Below is a small trained network, with its code and all its weights. Each question gives an input and a target symbol and asks what happens when units are switched off, that is, made to give their printed mean instead of their output.

import numpy as np


def w(rows, s, z=0):
    codes = np.array(rows[::2]) - 128.0
    scale = np.full(codes.shape[1], s)
    scale[-1] = z or s
    return codes * scale


def norm(h):
    return h / np.sqrt((h * h).mean(-1, keepdims=True) + 1e-5)


def f(y):
    return y / 2 * (1 + np.tanh(0.7978845608 * (y + 0.044715 * y**3)))


def softmax(a):
    e = np.exp(a - a.max(-1, keepdims=True))
    return e / e.sum(-1, keepdims=True)


def log_softmax(a):
    a = a - a.max(-1, keepdims=True)
    return a - np.log(np.exp(a).sum(-1, keepdims=True))


def net(x, mask):
    ids = ['ΔΘΞΨαβγεζημτφω'.index(c) for c in x.split()]
    T = len(ids)
    res = E[ids] + P[:T]
    u = 0
    for l in range(2):
        q, k, v = (norm(res) @ M[l].T for M in (Q, K, V))
        z = softmax(np.where(np.tri(T) > 0, q @ k.T / 4**0.5, -1e9)) @ v
        res = res + np.where(mask[u], z, O[l][:, -1]) @ O[l][:, :-1]
        u += 1
        y = f(norm(res) @ A[l][:, :-1].T + A[l][:, -1])
        res = res + np.where(mask[u : u + 4], y, B[l][:, -1]) @ B[l][:, :-1]
        u += 4
    return log_softmax(norm(res)[-1] @ U[:, :-1].T + U[:, -1])


Q, K, V, O, A, B = {}, {}, {}, {}, {}, {}
E = w([
[126,49,148,209,149],'Δ',
[124,181,124,71,111],'Θ',
[142,111,109,130,211],'Ξ',
[139,145,253,132,177],'Ψ',
[189,150,124,175,151],'α',
[82,185,92,78,165],'β',
[146,136,39,134,38],'γ',
[90,141,113,190,138],'ε',
[158,189,111,121,157],'ζ',
[63,65,147,112,102],'η',
[115,181,134,37,163],'μ',
[135,34,149,167,122],'τ',
[151,170,132,88,100],'φ',
[157,219,126,83,136],'ω',
],0.025)
P = w([
[254,159,110,121,110],'0',
[179,175,112,129,141],'1',
[137,171,113,149,164],'2',
[102,172,108,142,176],'3',
[74,157,105,137,188],'4',
[65,181,91,139,204],'5',
],0.0077)
Q[0] = w([
[132,98,122,113,78],'0.h1',
[2,151,127,122,164],'0.h1',
[119,121,47,78,188],'0.h1',
[142,73,102,246,71],'0.h1',
],0.019)
K[0] = w([
[226,130,49,79,56],'0.h1',
[7,95,136,143,119],'0.h1',
[126,154,77,106,251],'0.h1',
[173,122,71,205,20],'0.h1',
],0.011)
V[0] = w([
[169,186,113,190,146],'0.h1',
[110,53,10,79,129],'0.h1',
[183,103,113,122,242],'0.h1',
[70,95,197,177,158],'0.h1',
],0.011)
O[0] = w([
[168,194,67,122,77,210],'0.h1',
[3,135,114,219,162,84],'0.h1',
[208,160,196,225,164,239],'0.h1',
[186,132,201,172,46,1],'0.h1',
],0.011,0.0054)
A[0] = w([
[114,151,243,56,150,111],'0.n1',
[91,122,39,255,195,83],'0.n2',
[236,123,228,186,194,176],'0.n3',
[163,147,96,253,20,2],'0.n4',
],0.0093,0.0045)
B[0] = w([
[188,82,195,181,115,167],'0.n1',
[187,192,196,164,25,177],'0.n2',
[166,161,52,197,162,255],'0.n3',
[98,203,207,5,80,143],'0.n4',
],0.011,0.0063)
Q[1] = w([
[169,205,60,177,200],'1.h1',
[118,193,37,72,86],'1.h1',
[125,81,244,144,24],'1.h1',
[108,176,176,198,186],'1.h1',
],0.011)
K[1] = w([
[60,135,251,133,103],'1.h1',
[47,107,100,129,36],'1.h1',
[197,118,99,94,134],'1.h1',
[81,78,144,174,225],'1.h1',
],0.012)
V[1] = w([
[126,179,90,123,27],'1.h1',
[141,113,53,151,9],'1.h1',
[76,166,223,91,68],'1.h1',
[230,69,178,81,110],'1.h1',
],0.013)
O[1] = w([
[146,124,132,192,2,184],'1.h1',
[191,116,32,202,24,52],'1.h1',
[134,249,219,37,68,44],'1.h1',
[244,69,178,88,140,2],'1.h1',
],0.0096,0.0051)
A[1] = w([
[249,113,152,207,105,210],'1.n1',
[202,73,171,132,230,123],'1.n2',
[121,103,90,101,212,34],'1.n3',
[38,90,72,37,62,254],'1.n4',
],0.011,0.0073)
B[1] = w([
[48,96,199,90,110,254],'1.n1',
[98,134,185,128,138,205],'1.n2',
[4,199,144,111,141,141],'1.n3',
[161,66,179,154,97,239],'1.n4',
],0.014,0.008)
U = w([
[52,211,141,153,117,72],'Δ',
[188,193,100,53,148,80],'Θ',
[189,103,118,110,126,167],'Ξ',
[140,123,183,172,97,97],'Ψ',
[219,123,234,118,133,75],'α',
[219,143,137,192,140,89],'β',
[140,156,187,253,196,28],'γ',
[134,143,87,177,81,255],'ε',
[174,131,91,162,189,131],'ζ',
[105,54,153,165,160,159],'η',
[129,124,148,137,132,117],'μ',
[77,99,121,53,106,162],'τ',
[91,141,171,97,222,134],'φ',
[136,194,177,105,41,96],'ω',
],0.016,0.0051)

Each question gives the input, a string of symbols that net reads in full, and the target symbol t.
The units are the heads (4 rows each of Q, K, V and O) and the neurons (one row each of A and B). Each row of codes is followed by its name. A weight is (code - 128) times the scale printed after its matrix; where a second scale follows, it is the last column's (O, A, B and U).
mask holds one flag per unit, layer by layer, with each layer's heads first. A switched-off unit (its flag False) gives its mean, the last column of its rows in O or B, instead of its output. The means were averaged over made-up inputs and are rounded, as every weight is.
A unit's drop is (log p(t) with every unit on - log p(t) with that unit switched off) / (log p(t) with every unit on - log p(t) with every unit switched off).
The circuit of an input: a set's keep is (log p(t) with only the set's units on - log p(t) with every unit switched off) / (log p(t) with every unit on - log p(t) with every unit switched off). Starting from all 10 units, units are removed one at a time, each time the one whose removal leaves the highest keep (on an exact tie, the one counted first), for as long as the keep stays at least 0.8.
units of the circuit, in order: the units of the circuit, biggest drop first
most important unit: the unit with the biggest drop
top k neurons: the k neurons with the biggest drops, biggest first
k most important neurons of layer l: the k neurons of layer l with the biggest drops, biggest first
drop of u: that unit's drop, to one decimal
input ω Ψ γ γ ε ω, target ω: most important unit -> 1.h1
input ε ε Θ Θ ω, target ω: top 2 neurons -> (0.n4, 0.n3)
input Ξ μ ε μ ω, target φ: units of the circuit, in order -> (0.h1, 1.h1)
input γ ε γ Θ Δ φ, target ε: units of the circuit, in order -> (1.h1, 0.h1)
input Δ ω ω α, target β: 2 most important neurons of layer 1 -> (1.n4, 1.n3)
input Θ ω Θ, target τ: top 2 neurons -> (0.n2, 0.n3)
input ω Θ γ α, target ε: units of the circuit, in order -> (1.h1, 0.h1)
input Θ Θ μ ζ φ, target φ: units of the circuit, in order -> (1.h1, 0.h1)
input μ φ φ ζ, target φ: units of the circuit, in order -> (1.h1, 0.h1)
input Θ ω α μ ζ α, target φ: units of the circuit, in order -> (1.h1, 0.h1, 0.n1)
input Θ φ ω μ Θ Θ, target φ: units of the circuit, in order -> (1.h1, 0.h1)
input Ξ β τ Ψ ω Θ, target α: top 2 neurons -> (0.n1, 1.n3)
input Θ Θ ω, target Θ: top 2 neurons -> (0.n3, 1.n1)
input μ ω φ, target φ: most important unit -> 1.h1
input Ξ γ ε γ τ, target ε: top 2 neurons -> (0.n2, 1.n1)
input ζ Θ ε α, target ω: units of the circuit, in order -> (1.h1, 0.n4, 0.h1)
input β Ξ ω μ ω ζ, target φ: top 2 neurons -> (0.n1, 0.n3)
input ω Θ φ, target Ξ: top 2 neurons -> (1.n4, 1.n1)
input μ η γ ω, target Θ: units of the circuit, in order -> (1.h1, 1.n1, 0.h1)
input ε Θ α α, target ω: most important unit -> 0.n4
input Ξ Θ φ, target γ: top 2 neurons -> (0.n3, 1.n1)
input μ ω Θ τ, target φ: 3 most important neurons of layer 0 -> (0.n1, 0.n4, 0.n2)
input μ φ ω γ Ψ ζ, target α: drop of 1.n1 -> 0.2
input ω Ξ Θ, target γ: drop of 1.h1 -> 0.1
